Here is a tiny trained network, its code and every weight. The questions are about switching its units off for an input and a class, where a switched-off unit gives its printed mean instead of its output.

import numpy as np


def w(rows, s, z=0):
    codes = np.array(rows[::2]) - 128.0
    scale = np.full(codes.shape[1], s)
    scale[-1] = z or s
    return codes * scale


def norm(h):
    return h / np.sqrt((h * h).mean(-1, keepdims=True) + 1e-5)


def f(y):
    return np.maximum(y, 0)


def log_softmax(a):
    a = a - a.max(-1, keepdims=True)
    return a - np.log(np.exp(a).sum(-1, keepdims=True))


def net(x, mask):
    res = np.array(x, float).reshape(1, 6) / 4 @ E
    u = 0
    for l in range(2):
        y = f(norm(res) @ A[l][:, :-1].T + A[l][:, -1])
        res = res + np.where(mask[u : u + 3], y, B[l][:, -1]) @ B[l][:, :-1]
        u += 3
    return log_softmax(norm(res)[-1] @ U[:, :-1].T + U[:, -1])


A, B = {}, {}
E = w([
[129,128,123,127],'x0',
[171,63,2,102],'x1',
[127,127,131,128],'x2',
[128,132,123,133],'x3',
[133,141,137,235],'x4',
[246,184,142,81],'x5',
],0.0078)
A[0] = w([
[14,110,147,178,179],'L0N1',
[56,184,161,39,4],'L0N2',
[3,77,77,111,36],'L0N3',
],0.017,0.0029)
B[0] = w([
[37,195,46,106,255],'L0N1',
[221,114,32,168,197],'L0N2',
[229,8,159,192,237],'L0N3',
],0.016,0.0092)
A[1] = w([
[140,228,201,159,170],'L1N1',
[207,156,93,106,1],'L1N2',
[115,146,80,3,8],'L1N3',
],0.019,0.0023)
B[1] = w([
[173,2,185,161,192],'L1N1',
[82,219,213,135,255],'L1N2',
[146,47,88,61,181],'L1N3',
],0.019,0.0099)
U = w([
[135,119,47,162,246],'0',
[155,67,148,147,157],'1',
[102,167,198,123,145],'2',
[103,111,146,17,2],'3',
[3,135,95,140,40],'4',
],0.022,0.0043)

Each question gives the input, the list of numbers given to net, and the class t.
The units are the neurons (one row each of A and B). Each row of codes is followed by its name. A weight is (code - 128) times the scale printed after its matrix; where a second scale follows, it is the last column's (A, B and U).
mask holds one flag per neuron, layer by layer. A switched-off neuron (its flag False) gives its mean, the last column of its row in B, instead of its output. The means were averaged over made-up inputs and are rounded, as every weight is.
A unit's drop is (log p(t) with every unit on - log p(t) with that unit switched off) / (log p(t) with every unit on - log p(t) with every unit switched off).
The circuit of an input: a set's keep is (log p(t) with only the set's units on - log p(t) with every unit switched off) / (log p(t) with every unit on - log p(t) with every unit switched off). Starting from all 6 units, units are removed one at a time, each time the one whose removal leaves the highest keep (on an exact tie, the one counted first), for as long as the keep stays at least 0.8.
circuit, biggest first: the units of the circuit, biggest drop first
k most important neurons: the k neurons with the biggest drops, biggest first
k most important neurons of layer l: the k neurons of layer l with the biggest drops, biggest first
input [0,-7,-3,7,4,3], class 1: 2 most important neurons -> L1N1; L1N2
input [6,2,-6,-5,-4,8], class 3: most important neuron of layer 0 -> L0N3
input [4,3,6,-5,2,4], class 2: 2 most important neurons of layer 0 -> L0N1; L0N3
input [5,-3,-7,2,2,-1], class 4: 2 most important neurons of layer 0 -> L0N1; L0N2
input [-8,-8,-1,2,4,0], class 4: 4 most important neurons -> L0N1; L0N3; L1N2; L1N3
input [-4,2,-2,3,-1,3], class 3: 2 most important neurons of layer 0 -> L0N3; L0N2
input [8,-1,-8,-8,-2,-6], class 0: 3 most important neurons -> L0N1; L0N3; L1N1
input [2,1,1,0,-1,2], class 3: 2 most important neurons -> L0N3; L0N2
input [6,-3,-7,-8,-3,-6], class 0: circuit, biggest first -> L0N1; L0N3
input [-4,-8,-3,-6,-1,-8], class 0: circuit, biggest first -> L1N2; L0N2
input [-7,4,4,-6,-5,2], class 3: 3 most important neurons -> L0N3; L1N3; L0N1
input [-6,6,0,4,-5,6], class 3: 2 most important neurons -> L0N3; L1N3
input [-2,4,6,-6,-7,4], class 3: 2 most important neurons of layer 1 -> L1N3; L1N2
input [-8,-1,-7,6,-7,5], class 2: circuit, biggest first -> L1N2
input [2,-6,0,5,2,3], class 1: 2 most important neurons -> L1N1; L0N3
input [3,-3,-8,4,3,-1], class 4: 2 most important neurons -> L0N1; L0N2
input [8,6,8,6,1,6], class 2: 2 most important neurons -> L0N1; L1N2
input [6,0,-8,-7,-8,5], class 2: 2 most important neurons of layer 0 -> L0N1; L0N2
input [-3,6,0,7,-5,1], class 3: 4 most important neurons -> L0N3; L1N1; L0N2; L0N1
input [-5,-8,-2,8,-6,-7], class 0: circuit, biggest first -> L0N2
input [-2,5,-2,-6,-2,7], class 3: 3 most important neurons -> L0N3; L1N3; L0N2
input [5,5,5,0,-6,1], class 3: 2 most important neurons -> L0N3; L1N1
input [7,-7,2,-6,0,-5], class 0: 2 most important neurons -> L1N2; L0N2
input [1,7,-4,4,-6,3], class 3: 2 most important neurons of layer 0 -> L0N3; L0N1
input [3,-8,-8,1,-1,-6], class 0: 2 most important neurons of layer 0 -> L0N2; L0N3
input [8,2,6,8,4,1], class 2: 2 most important neurons of layer 0 -> L0N1; L0N3
